Table B holds the same points as the rows below and some others, measured another way and shuffled. Each row below is followed by which row of B it is.
B (72 x 35):
[[-297   69 -348   63   45 -336  -80  233   76 -173 -355  160   60  137
  -122 -287 -128  -71   26  -39  319   60 -109 -218 -129 -426   85 -176
     7 -151   60  103   92  180   99]
 [-286   79 -250   90   48 -379  -11  198   55 -218 -426  187  118  111
  -129 -366 -132 -102  -86  -54  320   22  -44 -144 -195 -490   84 -138
    56  -66   49  181  126  218   77]
 [-396  -67 -587   20  -30 -268 -160  227   81 -389 -220  -16    8  264
    70 -156 -278  -47  151  -34   21 -284 -165 -326 -318 -230  160 -405
  -203 -214  -85 -122  191  221  384]
 [   0   85  263 -124   27  125  -84   70  -48  262    3 -405   48   73
   107  314   61  -22 -145 -251  132   40 -111  123   39    3 -266   54
   288  236  160 -126  356  157 -191]
 [-297   73 -215   78   59 -329  -10  224   22 -197 -398  212   32   86
   -56 -279 -105  -32   -9  -17  420  126 -151 -184  -64 -435   34 -110
    83 -118   39  152   76  140   70]
 [  12   50  359 -144  116   84  -31   60 -151  312  -73 -353  -44   -1
   158  265  134   42  -56 -130  179   43  -84   19   55  113 -314   57
   296  237  200 -116  281   30 -208]
 [ -44   94  261 -201  234   15  -11 -118 -220  469    2 -241   23  -78
   125  157  325  -82   91   15   62   94  107 -133 -103  253 -187    3
    30  199   39  -37   65   33 -182]
 [-397  133 -461   21   13 -165 -376  198   67 -474 -144   42   53  270
   -65 -221 -203  101   48   88   30  -65 -116 -225 -286    9  130 -201
  -133 -359 -153  124  -58  -81  463]
 [-383  -75 -503  -21  -11 -262 -141  280   37 -356 -208   33  -15  208
   111  -71 -242   41  167  -33  132 -189 -245 -349 -193 -242  134 -350
  -127 -252  -63 -124  131  178  313]
 [  42  135  -96  -45  -72  304  -68 -315  146 -193  453 -198   94   91
    99  159  267   45  -26   54 -255  -42 -159  123  -19  175   87  112
    55 -240 -224 -174   95   91  237]
 [  26   78  293 -204  199   29   56 -206 -200  297   87 -162   84 -146
   114   82  404  -16   24  109  -66  -12  149  -98 -134  258  -66   61
    69   89    0    9  -17    0  -90]
 [-186  103 -324   10   44  -77 -236  -29   81 -432    3    9   20  190
   -35 -238    7  143   80  179 -127 -154  -57 -162 -269  113  132  -95
   -59 -344 -127   -2  -38  -94  399]
 [-366  174 -402   68   91 -159 -322   74   10 -472 -189   62  131  270
  -190 -310 -118   92 -104  118  -37 -103  -73 -185 -311   90   93 -138
   -87 -280 -143  169  -29 -126  484]
 [  31  156  267   15  -67   74   -1   67   82   78  -88 -211   91   33
   -17   67   45  -70 -276 -200  253  146  -92  257   91 -272 -180  164
   396  143  178   88  310  168 -165]
 [  95   17   -1  -73  -64  231  125 -357   88 -196  417 -106    7  -58
   249   92  355   51  103  181 -250 -140  -98   32  -37  133  145   75
    45 -252 -209 -190   39   99  212]
 [ -70  180   37   84   36 -227  -31  191  101  -96 -340  105  161   76
  -258 -246  -24   13 -285 -152  409  194 -100   88   43 -506  -55  128
   382  -12  232  197  179  147 -141]
 [ -40   63  252 -175  326  -94  139 -211 -278  530  -88  -81  -13 -176
   115   -7  451 -133  190  151  104  110  183 -250 -124  223 -141  -17
   -37  195   32    0  -21   21 -208]
 [  24  123  -45  -65  -58  255  -88 -260  115 -285  407 -145   56   78
   156  132  235  144    7   90 -204  -40 -169   99  -35  184   88  126
    86 -286 -235 -147   34   22  249]
 [ 178    8  -24 -102  -37  201   73 -317  126 -141  424 -130   -3  -47
   157   75  380  109  135  176 -282 -170  -71   -6  -22  129  148   81
    96 -292  -77 -255   37   73  148]
 [ -71  127   62  126 -103  -27  -13  187  140 -191 -238  -59   46  113
   -83  -81 -107   -2 -286 -166  356  115 -236  182  132 -424 -130  100
   410   -2  194  107  319  131  -12]
 [  25  109  226   18  -73  218  -58   57   67  115  -17 -412  -18  134
    75  254  -12  -41 -218 -248  181   68 -226  249  150  -85 -314  104
   384  205  187 -118  471  139 -109]
 [  47   97  -12  -29  -46  273  -19 -312  104 -281  386 -160   -8   82
   212  129  247  139   32  101 -179  -49 -206  114   -7  191   31  134
   110 -234 -235 -208  102   32  230]
 [-242  137 -210  131   24 -253   -8  181   82 -111 -378  168  107   88
  -217 -303  -64 -135 -151  -49  383  162 -115  -86   -9 -466   19  -56
   135  -77  116  225  131  156   57]
 [  17  136  222   93 -183  168   -4  118  144 -104  -80 -258   83   85
   -27   99  -63  -55 -405 -228  226   61 -214  338  171 -312 -189  159
   479  100  205   88  416  152  -22]
 [  49  145  255   62 -149  186  -55  141  146  -73  -45 -277    8  117
    29  180  -60   50 -311 -253  306  155 -295  336  243 -276 -256  208
   526   82  209  -12  411  117 -110]
 [-375  -68 -580    2  -65 -231 -142  252   97 -304 -174  -12    8  206
    62 -103 -237  -84  165  -26   48 -231 -174 -337 -232 -261  182 -402
  -194 -250  -46  -94  153  226  358]
 [-223   38 -206   67  -85 -225   -8  235  111 -226 -289   51  115   92
   -70 -196 -155 -109 -142 -106  242  -51 -105  -58  -98 -488   85 -136
   130  -87  101  132  202  244  115]
 [ -10  133  203  118 -143  146   -3  127  129 -120 -128 -217    5  118
    14   93  -83   -6 -326 -214  326  132 -295  301  219 -307 -245  164
   483   91  184   34  422  121  -41]
 [ -83   57  362 -229  224  -65  146 -186 -265  443    3  -69  -54 -232
   365   78  404 -128  275  153  161  182  189 -172 -162  177  -91    6
   -77  159 -138   63 -105   64 -210]
 [  49   54  312 -217  231   -4   38 -169 -204  339   46 -170  -17 -148
   161   64  399   27  145  141  -18    3  156 -148 -130  278 -108   46
    73   83   52  -42  -28  -44 -142]
 [  93   46  -95  -76  -19  250   97 -366   85  -72  441 -131   90  -20
    99  152  395   12   32  113 -271 -110 -141   -2   28  142  132   66
    36 -231 -156 -236   81  140  183]
 [-298  139 -328   53   56  -20 -165  -94    6 -423    5   49   98  192
   -22 -157   20   61  -45  137  -66  -64 -157 -130 -200  123  101  -80
   -97 -272 -266   56   -6  -45  453]
 [-415   78 -576   78  -15 -183 -302  181  106 -422 -200   13    2  291
   -59 -267 -238  -32  108   82   15 -134 -112 -267 -306  -65  129 -308
  -208 -304 -120   63   51    9  485]
 [-360  -91 -493    3    4 -271 -104  261   24 -347 -249   39  -28  188
    76 -128 -217   26  153    9  106 -239 -217 -369 -195 -226  127 -360
  -113 -239  -11 -115  146  148  333]
 [-283    3 -340   95  -46 -246  -16  212  103 -235 -317   44   24  162
   -16 -202 -194 -119  -11  -85  248  -67 -169 -147 -121 -436   55 -221
    26  -85   49   15  248  252  161]
 [-303 -120 -516  -13  -49 -276 -130  274   82 -384 -217    6  -37  167
    57 -193 -219   14  185   62  -12 -354 -114 -375 -272 -220  200 -397
  -130 -299   50  -96  117  129  382]
 [ -11  115  230 -203  238   44    1 -195 -199  420   92 -192   72  -91
    85  149  398  -52   70   47    3  100   97 -120  -85  271 -123   49
    26  123  -11  -42   12   31 -150]
 [ 103   21  164 -183   86   73  182 -329  -64  131  285  -68   92 -190
   187   66  476  -27   98  163 -179  -82  101  -70 -107  119  122   67
    26  -85 -108  -88  -46  132  -14]
 [-409   53 -482   20   20 -246 -275  246   48 -428 -226   68   21  251
    -8 -205 -233   71   95   39  113  -98 -162 -287 -259 -125  124 -267
  -130 -300 -108   44   20   24  391]
 [ -39  185   67  191  -39  -27   43   84  137  -54 -288   -9   48   85
  -208 -195    0  -97 -302 -110  389  211 -177  184  169 -413 -167  145
   403   50  232  167  309  106  -59]
 [-347   66 -253   82   64 -352   18  224  -17 -203 -432  236  108   67
  -110 -303 -104  -86  -89  -10  376   70 -122 -217  -99 -436   74 -152
    42 -104   29  216   66  155  133]
 [ 137    8  -12 -116  -35  179   96 -323   92 -171  417 -111   64  -55
   180   94  365   93   73  139 -289 -189  -68    8  -62  102  175   75
    78 -258 -140 -224   38  126  159]
 [   1   64  332  -43   -5   66  114   -9  -63  225 -105 -223    2 -101
   123   59  162 -154 -122  -31  163   37   33   89   15  -77 -173   50
   246  192  154  102  225   95 -109]
 [ -25   52  320 -209  157   14  -16  -36 -196  413  -33 -307   13  -93
   167  158  244  -86   48  -10   34   -9  151  -86 -144  198 -179  -26
    82  223  106   -5  114   42 -165]
 [  -1   40  348 -152  188  -14    7    5 -204  353 -147 -329   26  -16
    96  156  170  -19  -84 -110   98  -50   43  -34  -86  128 -279    9
   230  313  200  -82  276   65 -213]
 [  75  104  229  -53  -80  213 -128  102   96  156   54 -438  -37  120
    95  297    5   15 -130 -249  159   77 -192  221  142  -68 -281  108
   382  140  221 -157  407  124 -163]
 [ 111   74   54  -71  -69  276   32 -334  111 -110  408 -219    2   -9
   213  115  319   17   68  127 -255 -101  -47  109  -63  184   63   97
    71 -172 -162 -166   90   74  164]
 [  37  119  110   85 -105  -18  -40  194  175 -156 -189 -116   74  106
  -137  -59  -75   53 -313 -197  288   59 -195  215  134 -427 -124  140
   493   -5  295   55  340  138  -82]
 [ 101   27 -124  -61  -67  195   28 -310  157 -251  412 -124    8   24
   166   47  294   87  123  153 -290 -178 -103   13  -74  108  167   44
    39 -311 -161 -244   62   98  234]
 [-376  -87 -547  -12  -60 -277 -136  260   68 -389 -211    4   68  194
    35 -158 -254  -51   85  -18  -20 -337 -118 -336 -314 -258  221 -407
  -173 -246  -38  -49  140  214  403]
 [  77  113 -130  -10  -97  271 -111 -289  217 -309  415 -203  -34  137
   148   53  201  110   99  113 -258  -92 -143  120  -73  168   79   93
    64 -304 -190 -223  105   34  266]
 [  61   85  296    9 -106  198  -29  105   66   34  -38 -364  -24   78
    85  216  -11   21 -248 -206  195   32 -216  256  173 -128 -279  134
   461  148  237  -62  422   87  -96]
 [ -45  157 -200   33  -41  208 -140 -274  159 -348  298 -148   52  194
    50  -11  145   72  -15   86 -223  -74 -152   93 -124  173   65   65
    18 -254 -242 -135  112   29  332]
 [  50   25  193 -176  101   78  222 -342 -121  174  251  -49  104 -221
   204   74  491  -81   73  177 -144  -54  102  -85  -98  143  103   53
    -5  -40 -143  -30  -58  126    5]
 [-104  124  -87  177  -84  -31   -5  146  162 -150 -260  -52   32  151
  -156 -135 -102  -85 -248 -140  326   99 -244  117  131 -411 -123   33
   325   -7  199   71  355  150   43]
 [-339   -5 -462   19   63 -358 -200  279   36 -366 -344  106   15  198
   -90 -316 -202   68  101   65  111 -194  -82 -358 -280 -208  136 -300
   -76 -268   58   32   42   34  315]
 [-270   96 -253   75   28 -341  -32  216   74 -177 -378  186  129   95
  -158 -319 -106  -97  -89  -59  335   76  -66 -139 -128 -493   94 -116
    73 -105   71  192   94  204   63]
 [  67   43   74 -151   36  145  147 -368   -2   74  367 -115   86 -105
   236  138  421  -56  111   99 -189  -48   13   -6  -97  110  114   62
   -20  -89 -213 -161   25  203   26]
 [  14  144  256   -6  -55   77   -3   54   59  109  -71 -226   85   28
    14   92   56  -84 -242 -190  229  131  -80  228   70 -228 -178  137
   353  153  153   70  301  170 -157]
 [-129  204  -26  130 -117  -53   -9  139  178  -82 -196   57  118   46
  -154 -167  -27 -165 -244 -109  382  269 -126  157  106 -491  -14   93
   264  -62  102  278  161  178   -4]
 [ -59   74  281 -209  249  -64   64  -89 -246  550  -71 -166   27 -152
   129  110  352 -144  120   30  144  134  156 -180  -97  149 -158  -18
    12  223   66   25   27   75 -247]
 [  -2   43  346 -243  230  -46   -1  -44 -251  445  -64 -253   29 -132
   124  112  308  -39   65   40   22  -27  196 -157 -163  242 -164  -18
    86  206  141    5   46   -7 -192]
 [ -54   57  281 -200  348 -165  132 -190 -294  510 -130  -82   19 -153
   147  -10  406 -111  177   86  127   92  202 -232 -197  171 -144  -19
   -29  252    8  -22    8   87 -270]
 [ 180   -5   40 -137   -4  160  119 -329   80  -71  402 -124   29  -85
   188   92  408   87  129  147 -267 -171  -29  -12  -54  106  146   82
    91 -223  -86 -250   37  126   74]
 [ -41   88  312 -265  332 -152   75 -140 -290  551  -64  -90  111 -176
    99   68  422  -85  110   32  115  130  216 -211 -175  153 -104   17
     2  220   25   24  -50  101 -310]
 [ -51   65  316 -216  249 -107   78  -84 -247  501 -100 -152   50 -154
   142   76  333 -124   95   16  138   97  184 -160 -150  109 -144  -10
    34  243   62   34   35  102 -265]
 [-281  222 -424   51   27  -27 -388    4  122 -407    7  -22   87  286
  -161 -230  -58   73   -4  120  -97  -15  -70 -108 -264  142  104  -83
  -112 -348 -176  105  -49 -117  452]
 [ -44   53  385 -224  287 -105   93  -62 -295  501 -123 -122  -23 -173
   199  111  351  -36  141   44  227  154  113 -189  -68  149 -201   26
    87  229   75    3    9   28 -298]
 [-401  152 -405   91   47 -166 -336   80   65 -562 -192   42  -45  327
    48 -312 -220  111  112  125   57  -48 -116 -152 -363   60   44 -163
  -146 -279 -263   79    9  -96  465]
 [ -54   69  269 -187  213   30  -24  -58 -219  484  -48 -309  -20  -49
   148  195  258  -89   87  -25   90   64   74 -124  -82  242 -246  -30
    61  249   94  -72  149   35 -187]
 [ -34   53  343 -232  275  -80  156 -208 -278  435    5  -40  -10 -228
   263   64  456  -58  219  154  131  147  159 -202 -119  190  -86   39
   -15  130  -73   16 -103   40 -223]
 [-250  169 -436   10   18  -12 -317  -29  119 -374   91  -27  102  251
  -100 -141  -12   71   33   95 -132  -59 -103 -133 -235  110  148 -101
  -128 -355 -196    9  -30  -31  419]]
Rows of B count from 0, top down.

[ 103  115 -241  -60  132 -133  188 -221  -99 -158  149 -181 -220  170
  -42  -83 -116 -206   97  -24  -56   70  269  213  130  115 -171    5
   87 -212  228 -135   34] -> 47
[  67  -41  -51 -176   51 -100  221 -142  -80  -98   26    1 -297  123
   56   33 -267 -248  141 -178 -171   90  145  -44  167  244  -13 -133
   63 -219   83 -208   91] -> 53
[ -28 -295  285 -142  -70  -54   48  141  140   21 -146  248  -20   -8
   13  -27 -138  -92  152 -178 -132  -59  -59 -231   44  106  299 -510
  -32 -139   80 -229   40] -> 59
[  39  -11   51 -162  -19 -198  233   20 -228  -23  139  -68 -306  158
   36 -164 -113 -189  123 -190 -136  152  136  -71  398  269   43 -235
  342 -208  247 -232  -35] -> 43
[ -48   21  -44   56   98   15   -4  -15   60 -240  -78  -61  159 -189
 -135 -220  105  166  151 -218   18  -61  -10  139  -86 -134  108  267
 -261   -4 -122   57    3] -> 64
[  54  -31  -93  134    5  -29   58  139   89  145  -34  100  -85  -53
  -33   42  243   -5   25  -14  -72  -33   -6    2  231  -57  -26 -311
  185  -90  342  -95  -20] -> 16
[   4   89 -221  218  173   18    8   83  -98   -7  -63   31    9 -277
   10   63  377  203   -3 -133  -82   49 -110   94  195 -168 -175  178
  -91   19  125  156   -8] -> 30
[ 105   81 -182 -168  181  -87  208 -298   27 -241   73 -189 -137  159
  -53 -142 -275 -239  146 -100  -10   25  226  185    1   67 -133  137
  -25 -158   57  -97   66] -> 62
[  89 -112  -21    2  -19  -81  140   81   50  127  -21  100 -167   48
    9   -8   62 -185   34  -25  -92    1   82  -65  246   64  -40 -438
  231 -152  339 -156   -1] -> 32
[ -45   89  -95   59  187   22   44  -76  -68 -219  -99  -85   11 -134
  -34 -210   -1  107   93 -276   22   56  -31   78  107  -86  -40  402
 -196   -1  -86   84   32] -> 27
[ -54 -222  421 -275 -143 -114  126  175   30   22  -30  178 -145  162
   30 -156 -326 -106  253 -294 -149    0  -71 -331  221  252  514 -564
  238 -205   92 -416   -6] -> 34
[ -22   52  -35  -51  132 -145  105   -5 -163 -111   72 -115 -115   -2
  -18 -159   57   10   78 -178  -54  137   32   75  284   58  -81  109
   93  -60  174  -16  -42] -> 22
[  82  134 -380   22  279   20  126 -359   59 -300  -60 -179  -61  -57
  -77  -28  -95 -119   62  -98   14   24  199  303 -111  -66 -333  488
 -327  -55  -62  114  124] -> 40
[  -6  -33  -39  -79  172   26   50 -182   89 -330 -104  -46   99  -82
  -58 -178 -184    4  185 -237   -8  -69   38   93 -187  -79   68  268
 -384  -72 -230   29   97] -> 56
[ -50 -237  389 -136 -228 -149   87  353   17  221  -18  248 -147   74
   -5  -44   -7  -47  154 -170 -175   22  -84 -312  347  243  447 -794
  401 -168  346 -417  -84] -> 60
[  74  102 -339  297  168  117   27  -45   59  -53 -176    6   89 -284
  -80  -36  302   77  -41  -67   43  -45   34  186    3 -246 -249  238
 -218   26   68  173   34] -> 38
[ 175  102 -382   92   75   18  190 -161   68  -10   19  -19 -204   -4
  -22  162   51 -170   69    4 -121  -44  186  157   48    8 -191  -71
   45 -185  171  -94   92] -> 44
[ 127  -53 -154 -175  146  -13  202 -307   51 -213  -38   17 -180  107
   54   84 -390 -297  164 -123 -142  -24  189   37 -123  129  -60  -63
 -212 -239  -71 -150  175] -> 37
[ 152  174 -372    3  308   47  217 -399  -10 -291  -75 -228  -66   14
  -33 -248 -226 -243   33 -138  114   34  239  239  -22 -100 -380  485
 -196  -65  -58  123  101] -> 68
[  27    5   16   75  -98 -101  111  188   -7  189   12   48 -166   52
  -86  -87  157  -67   26  -36  -39   56   72  -28  371  108   81 -431
  403 -112  468 -263  -94] -> 4
[ -23  -32  160  -76  -71 -126  123  153 -162   49   56   65 -199  100
   19 -120  -72  -32  144 -202 -130   89    3 -151  353  201  260 -381
  295 -188  251 -310  -49] -> 55
[  -4 -164  166 -179   25    0   72  -85  134 -158 -116  143  -37   97
    6  -52 -399 -130  225 -203  -96  -80   27 -127 -110  106  312 -280
 -186 -204  -70 -275  114] -> 29
[ -92 -204  280   -2 -161   -6  -33  224  221   33 -137  210   20    0
  -99 -122  -35   68  194 -181  -65 -124  -77 -177   59   48  479 -452
   29 -133  108 -305    5] -> 19
[  72  140 -332   17  219  -58  160 -272  -99 -312   69 -257 -118  -17
  -52 -204   -5  -94   90 -150   -5   53  218  270   63  -32 -290  473
 -151 -106  -37  127   67] -> 49
[   2   80  -40  108   69    9  103  111 -182   28  -99   42  -66 -164
   19 -128  123   75   25 -250  -38  108  -73  -70  314   -8    5   31
   99  -18  121  -28  -43] -> 70
[-108  -27  178   14   66   64  -10  116  -48 -128 -202  120  120 -206
  -16 -185  -60  207  151 -374  -25   12 -196 -141   66  -48  308   95
 -199    8 -150  -64    2] -> 67
[ -25 -250  421 -249 -170  -85  134  235   31  139  -79  296 -161  108
   75   -2 -284 -117  221 -267 -207   -1 -122 -406  236  267  517 -745
  271 -206  146 -452   -1] -> 52
[  30  107 -140   87  111  -27  130   44 -215  -61  -10  -49  -73 -176
   20 -128  183   75   51 -238  -69   98  -24   26  271  -31  -91  173
   53  -35   58   62  -30] -> 65
[  73  -61   14 -165   38 -145  183  -26  -25   59   71   54 -284  194
   60   82 -175 -231  106  -64 -161   78   86  -73  268  205    7 -415
  259 -214  328 -277   28] -> 39
[ -25  -20   86  145  -64  -79   31  308 -159  172   26  127 -110  -43
   27  -96  264  124   53 -131 -105   48  -95 -139  436   18  179 -420
  319 -129  368 -176  -92] -> 18
[-167 -175  360    0 -210  -89  -14  367  -16   35  -47  143  -68  -52
  -59 -249  116  189  203 -329 -114   -3 -147 -252  336  125  511 -310
  195 -108   96 -247  -68] -> 23
[ 128  165 -419  -17  399  -21  177 -405 -115 -354    4 -254  -47  -63
    9 -133  -89 -154   24 -121   29   84  198  313  -34 -119 -500  595
 -312  -46  -77  253   99] -> 25
[ -46 -114  144   29  -73  -10   -1  117  223    6 -117   97   25   30
 -136 -183  -25    0  132 -111   25  -97   12  -47   63   -8  280 -300
   48  -95  181 -232   -9] -> 21
[-109   34   25   61   13  -75   20   99  -11 -101  -33  -86  -50  -86
 -135 -237  155  141  101 -234    5   72  -10   65  253   21   89  198
   50    2  110  -41  -52] -> 31
[  -2   70 -214  182  140   75   26  -24  -48 -160 -112    3   24 -261
  -19  -42  194  160   79 -226  -63  -13  -42   90   41 -142  -66  322
 -260  -27 -110  133   62] -> 10
[  72  139 -296   98  224   68   82 -169  -68 -206  -69  -39   42 -201
  -10   26   50   64   86 -161  -61   -8   31  173  -86 -127 -135  299
 -302  -58 -102   93   77] -> 15
[ -18   29  -28   39  116  -16   62   87 -144  -44  -75   60    5 -216
   23   -9  146  134   69 -240 -105   83 -119  -27  176  -28   13   68
  -60   -5   32   26  -18] -> 36
